Here is a tiny trained network, its code and every weight. The questions are about switching its units off for an input and a class, where a switched-off unit gives its printed mean instead of its output.

import numpy as np


def w(rows, s, z=0):
    codes = np.array(rows[::2]) - 128.0
    scale = np.full(codes.shape[1], s)
    scale[-1] = z or s
    return codes * scale


def f(y):
    return y / 2 * (1 + np.tanh(0.7978845608 * (y + 0.044715 * y**3)))


def log_softmax(a):
    a = a - a.max(-1, keepdims=True)
    return a - np.log(np.exp(a).sum(-1, keepdims=True))


def net(x, mask):
    res = np.array(x, float).reshape(1, 5) / 4 @ E
    y = f(res @ A[0][:, :-1].T + A[0][:, -1])
    res = res + np.where(mask, y, B[0][:, -1]) @ B[0][:, :-1]
    return log_softmax(res[-1] @ U[:, :-1].T + U[:, -1])


A, B = {}, {}
E = w([
[67,202,27,36,52,198,77],'x0',
[30,223,197,66,251,117,72],'x1',
[95,142,134,103,134,83,253],'x2',
[210,146,231,117,93,147,102],'x3',
[168,207,130,65,230,208,93],'x4',
],0.0063)
A[0] = w([
[140,142,163,124,153,128,149,82],'n1',
[190,94,113,149,150,150,90,116],'n2',
[132,119,97,125,116,133,199,75],'n3',
[99,119,119,133,117,134,79,121],'n4',
[92,81,116,154,140,100,150,211],'n5',
[91,48,84,193,128,85,157,183],'n6',
[174,115,76,121,49,159,106,100],'n7',
[158,145,128,110,122,160,141,170],'n8',
[94,156,75,107,118,141,110,131],'n9',
[79,121,215,147,206,92,103,140],'n10',
[108,66,156,172,26,80,132,194],'n11',
[197,76,168,178,135,125,22,254],'n12',
[100,156,143,142,151,114,142,172],'n13',
[154,81,84,155,94,116,193,113],'n14',
[104,140,121,129,124,116,112,164],'n15',
[131,129,108,116,125,140,129,133],'n16',
[51,156,64,112,125,151,3,139],'n17',
],0.017,0.0033)
B[0] = w([
[147,127,143,93,169,125,119,144],'n1',
[193,134,195,165,103,123,107,169],'n2',
[50,228,83,149,109,105,133,164],'n3',
[109,162,125,103,140,125,103,153],'n4',
[105,56,100,178,145,137,124,182],'n5',
[52,22,77,168,97,119,138,227],'n6',
[197,122,182,213,108,117,165,207],'n7',
[171,149,87,86,142,125,128,151],'n8',
[134,84,122,124,98,152,57,189],'n9',
[126,169,219,152,248,87,170,206],'n10',
[160,72,108,125,4,188,154,243],'n11',
[135,205,67,200,60,102,11,226],'n12',
[146,89,117,110,163,119,133,157],'n13',
[56,208,200,174,67,122,203,213],'n14',
[128,103,127,103,142,127,111,145],'n15',
[137,126,109,125,87,92,117,140],'n16',
[32,144,188,35,100,173,64,248],'n17',
],0.025,0.015)
U = w([
[169,134,14,60,156,120,160,110],'0',
[255,152,122,189,97,112,110,126],'1',
[129,110,101,74,66,204,77,251],'2',
[130,105,162,89,224,94,182,164],'3',
[127,80,100,180,75,134,222,94],'4',
[108,79,117,175,149,94,103,140],'5',
[123,192,152,123,138,107,111,13],'6',
],0.009,0.0012)

Each question gives the input, the list of numbers given to net, and the class t.
The units are the neurons (one row each of A and B). Each row of codes is followed by its name. A weight is (code - 128) times the scale printed after its matrix; where a second scale follows, it is the last column's (A, B and U).
mask holds one flag per neuron, in row order. A switched-off neuron (its flag False) gives its mean, the last column of its row in B, instead of its output. The means were averaged over made-up inputs and are rounded, as every weight is.
A unit's drop is (log p(t) with every unit on - log p(t) with that unit switched off) / (log p(t) with every unit on - log p(t) with every unit switched off).
The circuit of an input: a set's keep is (log p(t) with only the set's units on - log p(t) with every unit switched off) / (log p(t) with every unit on - log p(t) with every unit switched off). Starting from the 12 units with the biggest drops (on a tie, the unit counted first), units are removed one at a time, each time the one whose removal leaves the highest keep (on an exact tie, the one counted first), for as long as the keep stays at least 0.8.
units of the circuit, in order: the units of the circuit, biggest drop first
most important unit: the unit with the biggest drop
top k neurons: the k neurons with the biggest drops, biggest first
drop when u is switched off: that unit's drop, to one decimal
input [0,3,5,-7,4], class 3: units of the circuit, in order : [n12 n11]
input [5,-3,1,7,-5], class 4: most important unit : n11
input [2,2,5,-3,-2], class 5: top 2 neurons : [n11 n17]
input [-4,2,-7,-1,0], class 6: top 2 neurons : [n11 n7]
input [-8,3,-1,4,2], class 6: top 4 neurons : [n12 n10 n11 n7]
input [0,8,2,-3,-8], class 3: units of the circuit, in order : [n10 n12]
input [1,7,2,-7,4], class 3: top 3 neurons : [n10 n12 n11]
input [-4,0,-2,-3,4], class 1: units of the circuit, in order : [n17 n6]
input [-8,1,-8,-5,-4], class 5: units of the circuit, in order : [n6 n12]
input [2,-1,4,4,-1], class 4: top 3 neurons : [n17 n12 n9]
input [-3,2,-7,-5,-3], class 5: top 2 neurons : [n11 n10]
input [5,-4,-3,0,-3], class 4: top 2 neurons : [n7 n12]
input [0,7,-2,7,5], class 6: top 2 neurons : [n12 n6]
input [2,-4,2,-6,4], class 4: units of the circuit, in order : [n17]
input [8,-3,-1,8,1], class 1: top 3 neurons : [n7 n6 n11]
input [-2,2,1,5,8], class 6: top 2 neurons : [n11 n7]
input [-3,-3,4,-2,6], class 6: top 2 neurons : [n11 n6]
input [1,5,-4,2,0], class 6: top 2 neurons : [n11 n10]
input [-5,1,8,1,6], class 3: drop when n4 is switched off : 0.0
input [-7,5,4,8,1], class 3: units of the circuit, in order : [n10]
input [-6,7,-8,-6,8], class 6: drop when n12 is switched off : 1.5
input [6,-5,-4,-5,-7], class 4: drop when n7 is switched off : 0.1
